Here is a tiny trained network, its code and every weight. The questions are about switching its units off for an input and a class, where a switched-off unit gives its printed mean instead of its output.

import numpy as np


def w(rows, s, z=0):
    codes = np.array(rows[::2]) - 128.0
    scale = np.full(codes.shape[1], s)
    scale[-1] = z or s
    return codes * scale


def f(y):
    return y / 2 * (1 + np.tanh(0.7978845608 * (y + 0.044715 * y**3)))


def log_softmax(a):
    a = a - a.max(-1, keepdims=True)
    return a - np.log(np.exp(a).sum(-1, keepdims=True))


def net(x, mask):
    res = np.array(x, float).reshape(1, 3) / 4 @ E
    y = f(res @ A[0][:, :-1].T + A[0][:, -1])
    res = res + np.where(mask, y, B[0][:, -1]) @ B[0][:, :-1]
    return log_softmax(res[-1] @ U[:, :-1].T + U[:, -1])


A, B = {}, {}
E = w([
[172,23,83,150],'x0',
[124,97,248,92],'x1',
[44,137,127,25],'x2',
],0.013)
A[0] = w([
[104,90,109,60,77],'neuron 1',
[134,142,190,111,113],'neuron 2',
[175,112,145,163,54],'neuron 3',
[150,3,107,107,2],'neuron 4',
[114,86,174,136,93],'neuron 5',
[138,216,163,147,2],'neuron 6',
[127,88,97,47,75],'neuron 7',
[137,110,125,140,41],'neuron 8',
[91,164,37,131,136],'neuron 9',
[90,92,196,107,149],'neuron 10',
[183,116,137,168,108],'neuron 11',
],0.019,0.0048)
B[0] = w([
[172,206,159,105,212],'neuron 1',
[90,130,153,199,190],'neuron 2',
[120,198,180,89,182],'neuron 3',
[3,131,45,117,254],'neuron 4',
[141,162,166,231,183],'neuron 5',
[31,163,46,38,180],'neuron 6',
[172,208,163,97,213],'neuron 7',
[109,152,131,93,135],'neuron 8',
[118,148,162,231,236],'neuron 9',
[137,132,88,185,228],'neuron 10',
[186,214,104,105,199],'neuron 11',
],0.011,0.015)
U = w([
[33,136,76,71,134],'0',
[143,137,135,250,101],'1',
[211,237,157,37,113],'2',
[144,107,119,129,252],'3',
[146,65,144,56,103],'4',
[231,70,183,74,105],'5',
[240,69,187,54,103],'6',
[154,45,150,57,105],'7',
],0.013,0.026)

Each question gives the input, the list of numbers given to net, and the class t.
The units are the neurons (one row each of A and B). Each row of codes is followed by its name. A weight is (code - 128) times the scale printed after its matrix; where a second scale follows, it is the last column's (A, B and U).
mask holds one flag per neuron, in row order. A switched-off neuron (its flag False) gives its mean, the last column of its row in B, instead of its output. The means were averaged over made-up inputs and are rounded, as every weight is.
A unit's drop is (log p(t) with every unit on - log p(t) with that unit switched off) / (log p(t) with every unit on - log p(t) with every unit switched off).
The circuit of an input: a set's keep is (log p(t) with only the set's units on - log p(t) with every unit switched off) / (log p(t) with every unit on - log p(t) with every unit switched off). Starting from all 11 units, units are removed one at a time, each time the one whose removal leaves the highest keep (on an exact tie, the one counted first), for as long as the keep stays at least 0.8.
units of the circuit, in order: the units of the circuit, biggest drop first
most important unit: the unit with the biggest drop
k most important neurons: the k neurons with the biggest drops, biggest first
drop of u: that unit's drop, to one decimal
input [-7,4,-2], class 0: units of the circuit, in order => (neuron 6)
input [1,0,-1], class 3: units of the circuit, in order => (neuron 4; neuron 7; neuron 1; neuron 9)
input [-2,-3,-1], class 3: 2 most important neurons => (neuron 5; neuron 4)
input [-3,2,-1], class 3: 2 most important neurons => (neuron 4; neuron 9)
input [-8,5,7], class 0: 4 most important neurons => (neuron 6; neuron 2; neuron 11; neuron 10)
input [3,3,-3], class 3: 3 most important neurons => (neuron 9; neuron 7; neuron 6)
input [3,-3,-1], class 3: 2 most important neurons => (neuron 6; neuron 5)
input [7,8,4], class 1: 4 most important neurons => (neuron 5; neuron 10; neuron 6; neuron 2)
input [-2,0,3], class 3: 2 most important neurons => (neuron 4; neuron 11)
input [-3,-3,3], class 3: 2 most important neurons => (neuron 4; neuron 5)
input [-6,7,-5], class 1: 3 most important neurons => (neuron 4; neuron 2; neuron 5)
input [5,6,2], class 1: 2 most important neurons => (neuron 5; neuron 6)
input [6,8,6], class 1: 2 most important neurons => (neuron 5; neuron 10)
input [-3,0,-3], class 3: 4 most important neurons => (neuron 4; neuron 7; neuron 1; neuron 3)
input [-1,1,5], class 2: most important unit => neuron 4
input [6,-2,7], class 2: 3 most important neurons => (neuron 7; neuron 1; neuron 6)
input [-2,-1,3], class 3: 2 most important neurons => (neuron 4; neuron 11)
input [5,3,-5], class 0: 4 most important neurons => (neuron 4; neuron 7; neuron 1; neuron 9)
input [-3,1,-8], class 2: drop of neuron 10 => 0.0
input [4,-1,-2], class 0: drop of neuron 4 => 0.2
input [-6,-7,2], class 1: drop of neuron 3 => 0.1
input [-3,2,3], class 3: drop of neuron 4 => 1.4
